Moves between nodes:
!: PM->NQ, RT->HD, DR->LL, ZJ->BL, NQ->NC, RG->MN, GZ->BR, SD->PG, RR->CD, RF->QM, TC->TT, SQ->MB, ZH->LF, LF->TC, HM->DR, SZ->HD, NM->BL, ZG->SN, HB->JQ, PB->SF, JQ->RG, DQ->PB, JD->QZ, RN->RJ, RJ->QM, QZ->FQ, BR->NL, SN->NM, LL->ZG, QB->ZH, GS->RN, MF->QZ, GJ->PM, SF->PB, HD->BR, BH->FQ, FL->RR, CC->HM, MB->BR, CD->SQ, DD->PM, MN->GJ, QM->GS, NL->QB, NC->SD, PG->NQ, TT->NQ, BL->CJ, CJ->DD, FQ->LL
^: PM->DD, RT->GZ, DR->SF, ZJ->BH, NQ->JD, RG->TT, GZ->ZH, SD->BL, RR->SF, RF->RT, TC->SD, SQ->RR, ZH->SQ, LF->GJ, HM->PB, SZ->SN, NM->RN, ZG->ZJ, HB->PB, PB->HM, JQ->TC, DQ->NL, JD->QZ, RN->CC, RJ->BH, QZ->NC, BR->FL, SN->GS, LL->PG, QB->RG, GS->HD, MF->LL, GJ->NC, SF->QB, HD->RT, BH->SN, FL->CC, CC->ZG, MB->TC, CD->HM, DD->SD, MN->CJ, QM->SZ, NL->RR, NC->ZJ, PG->MF, TT->PM, BL->FQ, CJ->NQ, FQ->NM
§: PM->CJ, RT->BR, DR->QB, ZJ->SD, NQ->JQ, RG->MB, GZ->SF, SD->PM, RR->QB, RF->ZG, TC->RG, SQ->FL, ZH->BR, LF->ZH, HM->FQ, SZ->LL, NM->GS, ZG->BH, HB->CD, PB->SF, JQ->SQ, DQ->HM, JD->NC, RN->MF, RJ->QM, QZ->ZJ, BR->MN, SN->FQ, LL->SD, QB->GZ, GS->NM, MF->JD, GJ->MF, SF->RT, HD->RN, BH->BL, FL->NL, CC->RJ, MB->MN, CD->ZH, DD->TT, MN->HB, QM->SN, NL->SF, NC->DD, PG->NQ, TT->MN, BL->PG, CJ->LF, FQ->HD

The rows follow the links: the fewer symbols apart two nodes are, the more alike their rows tend to be.

Node, then a row for it; each showing differs a little:
FQ
(10, 11, -13, -11, -8, 13, 5, 26, 40, -21, 10, 16, -10, 54, 29, 31, -3, -1, 5, -3, 22, -7, -22, 17, 14, -4, 12, -4, 6, 9, -20, 3, -6, 25, -5, -31, 6, -17, -8, 18, 21, -9, 27, -28, 15, 9, -29, 5, -16, -27, -6, -13, 5, 10, -21, -29, -16, 26, -13)
TT
(5, -41, -8, -9, -12, 14, -5, -26, -21, 12, -17, -3, 8, -17, -18, -6, -9, 1, -6, 28, -41, -45, -5, 6, -19, -5, -38, 7, -33, -23, 18, 29, 5, -4, 6, 29, -18, -4, -3, -11, -15, 0, -7, 42, 14, 6, 5, 2, -7, 15, -22, 34, 0, -18, -7, 8, -19, -20, 4)
NQ
(19, -13, -32, -3, -5, 25, 1, -23, 7, -6, -29, 2, 2, 27, -36, -3, 8, 2, -7, 33, -2, -21, -1, -10, -28, -17, -32, 18, -25, -26, 38, 17, -9, 12, 0, 19, -32, 0, 3, -15, 11, 9, 5, -1, 12, -1, -35, 1, -5, 2, -29, 36, 29, -15, -4, -15, -19, 6, -3)
SZ
(-14, 6, 2, -19, -13, 20, -14, 6, 18, -22, 13, 17, -2, 40, 45, 35, -10, -20, 18, 5, 7, -27, -38, 31, 24, -13, 13, -6, 0, 3, -34, 1, 23, -4, 8, -21, 22, -20, -4, 13, -1, -30, 13, 8, -5, 0, 8, -3, -28, -21, 12, -19, -26, 4, -29, -15, -4, 13, -1)
RG
(6, -17, 10, 8, -24, 0, -9, -21, -16, 23, 3, -8, 15, -48, -15, 0, -15, -3, -10, 0, -54, -26, 2, -4, -14, 2, -23, -7, -19, -16, 13, 7, 12, 10, 4, 4, -15, -2, -6, -32, -19, 14, -15, 40, 6, 7, 30, -12, 26, 28, -8, 32, -16, -9, 30, 14, -24, -6, 4)
HD
(-14, 21, 6, -14, -4, 14, -22, -21, 3, -21, 13, 13, 20, 27, 28, 18, -1, -8, 5, 2, -5, -22, -19, 25, 9, -8, 1, -21, -3, -15, -15, -9, 33, -17, -7, -5, 32, -13, 2, -8, -8, -40, 6, 9, -37, -28, 16, -25, -18, -2, 46, -5, -35, -5, -15, -11, -4, 30, -8)
RF
(-20, -1, 2, -15, -2, 15, -9, 11, -3, -14, -3, 10, -1, 29, 34, 21, 0, -18, 8, 5, 20, -8, -25, 25, 18, -9, 20, -3, 14, 11, -35, -14, 14, -26, 19, -3, 31, -12, 10, 19, -10, -38, 8, 27, -22, -9, 21, 6, -40, -22, 13, -41, -29, 0, -29, 1, 28, -16, 5)
PB
(-8, -18, 15, -16, 36, -40, 11, -6, -10, 6, 33, -22, 2, -14, 15, -32, -1, 43, 1, -13, -1, 7, 35, -9, 9, 23, -7, -18, -5, 10, -4, 16, -11, -7, -25, 8, 18, 15, -16, 1, 26, 29, 4, -31, 7, 21, -12, -10, 28, 2, 28, 18, 5, 11, -19, 5, -8, 12, -8)
NM
(-3, 7, 3, -15, -25, 21, -13, 15, 28, -13, 17, 14, 3, 35, 39, 43, -21, -16, 10, 0, -13, -33, -36, 33, 15, -8, 8, -13, -9, 4, -30, 0, 18, 19, 3, -29, 14, -30, -15, 4, 9, -14, 21, 2, 7, 10, 3, -4, -11, -11, 2, -9, -20, 3, -13, -23, -29, 32, -11)
ZG
(5, -3, -11, 2, -10, 4, 9, 38, 11, 0, -19, 8, -27, 21, 21, 26, -3, -20, 8, 8, 36, 9, -17, 6, 13, 2, 31, 9, 17, 25, -28, -3, -8, 8, 17, -17, 1, -8, 10, 33, 7, -9, 13, 0, 20, 18, -2, 31, -33, -35, -35, -47, 12, 10, -20, -1, 18, -20, 7)
DD
(4, -42, -24, -17, 5, 13, 1, -20, -22, -7, -35, -4, -5, 16, -17, -16, 9, 5, 0, 44, 3, -23, -2, 8, -15, -13, -24, 14, -22, -12, 18, 29, -5, -17, 11, 40, -15, 1, 4, 0, 1, -1, -2, 25, 15, 5, -19, 15, -28, -5, -26, 19, 23, -16, -34, 7, 14, -27, 6)

Each walk starts at a row. The symbols on each line, taken left to right, move it on to the next node.
Each answer is a row, close to the row of the node it stands for.
---
(1, -3, 9, -7, -29, 12, 3, 42, 17, 2, 11, 12, -11, 21, 37, 40, -19, -17, 7, -8, 2, -12, -29, 23, 20, 2, 26, -3, 11, 19, -38, 0, 3, 19, 17, -33, 6, -27, -7, 21, -8, -11, 14, 13, 18, 25, 17, 10, -15, -25, -23, -39, -12, 7, -9, -4, -6, -4, -1)
§ ! ^ ! (-15, 27, 13, 8, 4, -7, -18, -29, -30, 7, 1, -7, 14, -28, -2, -14, 4, -13, -1, -9, -6, 14, 10, -8, 2, -3, 10, -2, 9, -8, 1, -28, 28, -33, 3, 12, 17, 11, 16, -17, -23, -24, -16, 21, -49, -30, 38, -13, 3, 16, 44, -6, -29, -5, 14, 12, 24, -4, 4)
^ ^ ^ § ^ ^ (-5, 5, 6, -19, -23, 18, -16, 8, 25, -13, 25, 19, 8, 27, 45, 39, -20, -13, 11, -4, -18, -36, -37, 31, 15, -11, 10, -14, -8, 2, -24, 3, 23, 13, 1, -28, 12, -27, -15, 0, 0, -17, 10, 11, -4, -1, 10, -16, -11, -10, 10, -4, -31, 4, -11, -14, -25, 31, -13)
---
(-5, -3, 3, -12, -22, 19, -2, 32, 26, -5, 6, 13, -13, 36, 43, 43, -16, -18, 13, 1, 2, -19, -41, 29, 23, -4, 17, -2, 3, 13, -36, 1, 6, 15, 9, -29, 12, -27, -7, 19, -2, -17, 13, 11, 11, 16, 7, 8, -23, -24, -13, -31, -14, 3, -20, -7, -16, 7, -1)
! ! ! § (0, -2, -2, 12, -9, 10, -8, -23, -31, 13, -33, -1, 3, -33, -33, -16, 2, -16, -8, 10, -13, -7, 5, -17, -21, -11, -10, 16, 0, -17, 20, -8, 9, -14, 23, 19, -20, 14, 22, -13, -37, -11, -27, 41, -18, -20, 28, 11, -13, 18, -9, 3, -9, -15, 21, 20, 17, -38, 17)
§ ! § ^ ^ ^ (-20, -1, 13, -16, 48, -41, 10, -16, -16, -4, 23, -22, 6, -13, 6, -36, 12, 37, 1, -13, 14, 19, 38, -12, 7, 20, 2, -14, 8, 7, -1, 6, -6, -28, -21, 16, 21, 26, -5, 5, 9, 11, -3, -22, -19, -3, -2, -14, 22, 3, 52, 12, 1, 7, -21, 10, 14, 3, -3)
---
(-2, 25, 21, 29, 1, -22, 12, 16, -16, 27, 0, -6, -5, -47, -9, -13, 8, -11, -9, -32, 12, 47, 17, -25, 4, 12, 27, 4, 30, 14, -4, -29, -7, -7, 8, -7, 6, 13, 13, -1, -18, 8, -17, 3, -10, -1, 24, 11, 18, 6, 1, -37, -5, 7, 37, 21, 28, -21, 10)
! ! § ^ ! (-4, -1, 15, 22, -24, 3, -9, -14, -17, 28, 0, -4, 12, -53, -16, 1, -16, -15, -13, -8, -44, -15, 1, -4, -9, 0, -11, 2, -12, -8, 13, -10, 15, 13, 8, 0, -7, -4, -5, -31, -28, 7, -19, 36, -1, 0, 45, -7, 24, 30, -10, 13, -22, -12, 46, 10, -12, -6, 6)
! ^ ^ ! (-8, -18, 14, -14, 31, -38, 24, 12, 2, 3, 35, -20, -4, -11, 18, -23, -2, 40, -4, -18, -3, 7, 29, -8, 14, 26, 1, -17, -3, 17, -8, 25, -19, 0, -22, -7, 11, 10, -22, 12, 29, 35, 7, -38, 19, 30, -12, -7, 28, 1, 16, 8, 11, 21, -17, 6, -8, 12, -10)
---
(1, -9, 22, 6, -1, -23, 7, -3, -2, 26, 31, -19, 11, -44, -5, -16, -19, 21, -7, -20, -43, -5, 16, -15, -2, 20, -14, -10, -18, 4, 9, 10, -6, 20, -10, -8, -11, 1, -18, -15, 6, 41, -8, 1, 24, 19, 10, -15, 43, 23, -1, 34, 2, 5, 24, 10, -32, 11, -1)
§ ^ ! ! ! § (10, -5, -9, 1, -16, 11, 12, 49, 16, -2, -15, 11, -21, 28, 17, 27, -5, -19, 10, 4, 27, 3, -27, 6, 12, -2, 24, 10, 17, 24, -29, 6, -12, 10, 13, -22, -3, -15, 6, 34, 5, -5, 10, -3, 27, 20, -8, 28, -27, -27, -43, -38, 11, 10, -17, -2, 11, -19, 7)
^ ^ ! § ^ § (16, -31, -33, -7, 3, 19, 7, 1, -1, -11, -37, 4, -20, 32, -25, -6, 13, -7, 0, 40, 27, -13, -9, 6, -13, -13, -12, 19, -9, -4, 11, 21, -12, 0, 11, 25, -19, 5, 10, 14, 9, -1, 4, 6, 20, 2, -35, 26, -32, -13, -42, 5, 35, -7, -27, -3, 15, -27, 9)
---
(-1, 22, 9, -7, -27, 25, -9, 11, 35, -15, 22, 19, 7, 30, 34, 43, -16, -12, 5, -12, -17, -22, -31, 23, 12, -9, 8, -13, -5, 1, -24, -4, 19, 18, -2, -39, 10, -29, -10, 3, 2, -16, 12, 0, -2, 0, 5, -22, -6, -5, 8, -7, -23, 0, 0, -23, -30, 38, -15)
§ § ! § ! (18, -22, -21, -6, -6, 20, 13, 24, 14, -11, -28, 10, -24, 41, -2, 14, 3, -9, 7, 24, 23, -6, -24, 12, 0, -9, 7, 16, -2, 10, -9, 12, -15, 10, 11, -3, -14, -11, 6, 28, 5, -8, 11, -6, 28, 10, -30, 30, -40, -25, -47, -19, 29, 2, -30, -7, 9, -18, 4)
! § ! ^ ! (20, -9, -37, -3, 0, 21, 4, 2, 21, -20, -30, 11, -11, 50, -26, 1, 18, -4, 4, 31, 23, -7, -8, -3, -15, -18, -18, 16, -16, -7, 27, 15, -16, 14, -5, 13, -23, -1, 10, 4, 17, -2, 14, -19, 18, -10, -47, 14, -19, -11, -30, 16, 39, -4, -13, -20, -10, 10, -4)
---
(-20, 17, 10, -5, 21, -17, -13, -31, -27, -6, 1, -2, 14, -13, -2, -27, 21, 2, -3, -6, 16, 18, 20, -8, -1, 4, 5, -5, 15, -9, 4, -21, 17, -41, -1, 27, 28, 21, 17, -7, -14, -26, -15, 6, -48, -27, 17, -13, -1, 9, 55, -9, -20, -2, -1, 12, 35, -7, 3)
! § § ! (15, -6, 14, 17, -26, -2, 1, -8, -5, 27, 4, -9, 6, -49, -12, 3, -18, 0, -11, -14, -45, -12, -1, -7, -15, 4, -19, -2, -18, -8, 17, 3, -1, 20, 6, -6, -28, -3, -13, -23, -11, 31, -12, 18, 19, 16, 18, -8, 34, 27, -24, 29, -7, -4, 45, 8, -29, 1, 1)
! ! ! ^ § ! (3, -45, -20, -18, 2, 15, -1, -29, -22, -7, -34, -3, -3, 17, -16, -11, 8, 10, 0, 44, 1, -27, -5, 9, -17, -15, -30, 14, -22, -14, 16, 29, -7, -20, 9, 36, -12, 3, 2, -2, 0, -9, -7, 29, 11, 4, -20, 14, -29, -4, -25, 27, 15, -18, -27, 2, 10, -31, 8)
---
(1, 24, 18, 32, -17, -13, 2, 5, -10, 30, 1, -9, -2, -56, -19, -11, -7, -12, -10, -26, -15, 31, 14, -24, -2, 14, 14, 7, 18, 3, 3, -25, -6, 9, 11, -11, -13, 5, 10, -11, -22, 18, -17, 8, 3, 9, 34, 6, 33, 22, -12, -14, -4, 0, 50, 15, 4, -16, 8)
! ^ ! § ! (17, 0, -27, 6, -5, 31, -12, -35, -1, -14, -33, 6, 6, 19, -40, -10, 11, -12, -2, 33, -4, -17, -11, 3, -30, -25, -31, 16, -19, -27, 40, 7, 3, 5, -2, 25, -27, 0, 9, -27, -3, -7, -6, 12, -11, -28, -26, 0, -10, 14, -13, 37, 19, -20, 6, -17, -3, 1, 3)
§ § ! ! § ! ! (-17, 12, 18, 6, 30, -39, 11, -4, -23, 8, 13, -17, 4, -35, -7, -31, 7, 13, 1, -24, 19, 40, 36, -28, 7, 23, 18, -7, 23, 7, -1, -12, -3, -26, -8, 7, 17, 29, 9, 8, 3, 13, -15, -17, -20, -8, 12, -5, 21, 5, 28, -10, -2, 8, 5, 22, 31, -10, 4)
---
(21, 3, -26, 7, -4, 17, 14, 30, 22, -9, -32, 12, -29, 38, -15, 6, 14, -15, 4, 15, 44, 25, -7, -2, -3, -7, 18, 21, 12, 8, 2, -6, -22, 18, 7, -2, -18, -4, 15, 20, 13, -4, 12, -21, 22, 7, -29, 27, -23, -24, -41, -23, 31, -1, -7, -8, 11, -11, 1)
! § § ! (29, 12, -35, 6, -1, 23, -3, -12, 23, -19, -35, 12, -9, 43, -38, 0, 19, -3, 0, 24, 28, 5, -3, -7, -24, -18, -13, 23, -5, -15, 30, 2, -10, 15, -10, 13, -22, 3, 10, -6, 16, -4, 9, -25, 0, -14, -45, 4, -14, -5, -26, 14, 37, -7, 1, -21, -7, 10, -4)
§ § ^ § § ! (5, -24, 7, 15, -25, 7, -7, -21, -16, 25, -10, -4, 11, -39, -23, -3, -13, -9, -11, 7, -47, -24, -2, 4, -14, -4, -22, 2, -19, -13, 14, 10, 5, 11, 16, 10, -24, -7, -7, -26, -19, 14, -18, 47, 11, 8, 25, -3, 13, 27, -27, 26, -14, -13, 25, 10, -20, -20, 9)
